Below are the code and all the weights of a small trained network. Each question names an input and a class and asks about switching units off, where a switched-off unit gives its printed mean instead of its output.

import numpy as np


def w(rows, s, z=0):
    codes = np.array(rows[::2]) - 128.0
    scale = np.full(codes.shape[1], s)
    scale[-1] = z or s
    return codes * scale


def norm(h):
    return h / np.sqrt((h * h).mean(-1, keepdims=True) + 1e-5)


def f(y):
    return np.maximum(y, 0)


def log_softmax(a):
    a = a - a.max(-1, keepdims=True)
    return a - np.log(np.exp(a).sum(-1, keepdims=True))


def net(x, mask):
    res = np.array(x, float).reshape(1, 3) / 4 @ E
    u = 0
    for l in range(2):
        y = f(norm(res) @ A[l][:, :-1].T + A[l][:, -1])
        res = res + np.where(mask[u : u + 4], y, B[l][:, -1]) @ B[l][:, :-1]
        u += 4
    return log_softmax(norm(res)[-1] @ U[:, :-1].T + U[:, -1])


A, B = {}, {}
E = w([
[98,126,31,253,106],'x0',
[171,40,56,89,78],'x1',
[234,146,104,118,219],'x2',
],0.0071)
A[0] = w([
[27,200,164,152,2,115],'0.n1',
[95,75,166,104,70,134],'0.n2',
[35,124,182,30,55,3],'0.n3',
[187,94,24,122,89,126],'0.n4',
],0.0091,0.0052)
B[0] = w([
[137,246,135,181,9,254],'0.n1',
[109,217,83,52,149,197],'0.n2',
[34,131,200,103,254,200],'0.n3',
[19,23,169,71,167,236],'0.n4',
],0.0082,0.0059)
A[1] = w([
[200,189,186,228,93,145],'1.n1',
[163,44,104,84,19,107],'1.n2',
[57,206,156,107,198,173],'1.n3',
[215,98,254,44,246,1],'1.n4',
],0.0078,0.0011)
B[1] = w([
[174,74,5,96,140,179],'1.n1',
[213,175,60,2,175,162],'1.n2',
[131,123,109,145,232,220],'1.n3',
[196,118,157,193,28,254],'1.n4',
],0.009,0.0079)
U = w([
[158,192,36,193,221,99],'0',
[84,141,144,131,90,13],'1',
[56,229,47,191,14,150],'2',
[229,129,191,146,113,184],'3',
[4,229,176,87,202,171],'4',
[74,131,162,136,69,2],'5',
[36,62,81,207,169,116],'6',
[82,74,58,2,152,174],'7',
],0.015,0.0098)

Each question gives the input, the list of numbers given to net, and the class t.
The units are the neurons (one row each of A and B). Each row of codes is followed by its name. A weight is (code - 128) times the scale printed after its matrix; where a second scale follows, it is the last column's (A, B and U).
mask holds one flag per neuron, layer by layer. A switched-off neuron (its flag False) gives its mean, the last column of its row in B, instead of its output. The means were averaged over made-up inputs and are rounded, as every weight is.
A unit's drop is (log p(t) with every unit on - log p(t) with that unit switched off) / (log p(t) with every unit on - log p(t) with every unit switched off).
The circuit of an input: a set's keep is (log p(t) with only the set's units on - log p(t) with every unit switched off) / (log p(t) with every unit on - log p(t) with every unit switched off). Starting from all 8 units, units are removed one at a time, each time the one whose removal leaves the highest keep (on an exact tie, the one counted first), for as long as the keep stays at least 0.8.
circuit, biggest first: the units of the circuit, biggest drop first
most important unit: the unit with the biggest drop
k most important neurons: the k neurons with the biggest drops, biggest first
k most important neurons of layer l: the k neurons of layer l with the biggest drops, biggest first
drop when u is switched off: that unit's drop, to one decimal
input [-5,-7,1], class 3: most important unit : 1.n4
input [1,-4,-1], class 2: 2 most important neurons of layer 0 : [0.n1; 0.n3]
input [-2,-6,3], class 3: circuit, biggest first : [0.n1; 1.n4]
input [8,8,5], class 7: circuit, biggest first : [0.n4; 1.n2]
input [5,1,2], class 6: 2 most important neurons : [1.n1; 1.n2]
input [0,-8,3], class 0: circuit, biggest first : [0.n4; 1.n1]
input [-8,-5,0], class 3: 3 most important neurons : [1.n4; 0.n4; 0.n1]
input [8,4,4], class 7: circuit, biggest first : [0.n4; 1.n4]
input [0,-5,6], class 3: 2 most important neurons of layer 0 : [0.n1; 0.n2]
input [-2,-8,1], class 0: 2 most important neurons : [0.n4; 1.n1]
input [5,7,-5], class 7: 2 most important neurons : [1.n2; 0.n4]
input [6,0,0], class 6: 2 most important neurons : [1.n4; 0.n4]
input [-2,0,-7], class 4: 2 most important neurons of layer 1 : [1.n4; 1.n3]
input [-7,3,-8], class 4: circuit, biggest first : [0.n3]
input [0,4,-6], class 4: 2 most important neurons : [0.n3; 1.n4]
input [0,-7,-7], class 2: 2 most important neurons : [0.n1; 0.n4]
input [-4,-6,7], class 3: 2 most important neurons : [1.n4; 0.n1]
input [6,3,-1], class 7: 2 most important neurons of layer 0 : [0.n4; 0.n3]
input [-8,-7,0], class 3: 2 most important neurons : [1.n4; 0.n4]
input [-5,-6,6], class 3: most important unit : 1.n4
input [-7,-2,2], class 3: drop when 0.n1 is switched off : 0.0
